169.233,158.371,150.222,136.185,152.552,130.292,125.008,-153.695,-108.267
Give the first entry.
169.233
Give the entry just left of 152.552.
136.185
Give the second largest entry.
158.371
Give the minimum.
-153.695
The entry just right of 136.185 is 152.552
Give the third entry from the right.
125.008

A =
array([-2.101,  0.082,  0.577, -1.036, -1.751, -1.186, -1.471,  1.438,
       -1.113,  0.819])
The entry just right of 0.577: -1.036
Read off the entry just left of the largest entry.
Answer: -1.471

Questions about the grid below.
1) Give the bottom entry of the column that holds the largest entry.
2) Give the last entry, reading row by row.
3) Give the entry directly above the smallest entry.
4) Give the top-right entry.
5) Give the second entry in reading order.
6) Give the fourth-last entry, reading row by row.
7) Give the minimum.
8) Give the 2nd largest entry.
  5   -2   -2   -5  -25  -42  -49  -40    6    5  -33    7
-53  -22  -21  -14   -6  -29  -30  -40   43  -10   16   44
 68   27   30   30   19    0   13   16  -44    9  -41  -60
-75    7    3   10  -11  -14   -6  -12   34   -9  -10   39
  9   19   27    6   14  -18   22  -11  -12  -39  -32  -40
-35  -13  -15  -10   -4    5    7   12   20    1   25   26
  0  -18  -19  -11  -19    1    1   40    0   34   16   14
1) 0
2) 14
3) 68
4) 7
5) -2
6) 0
7) -75
8) 44
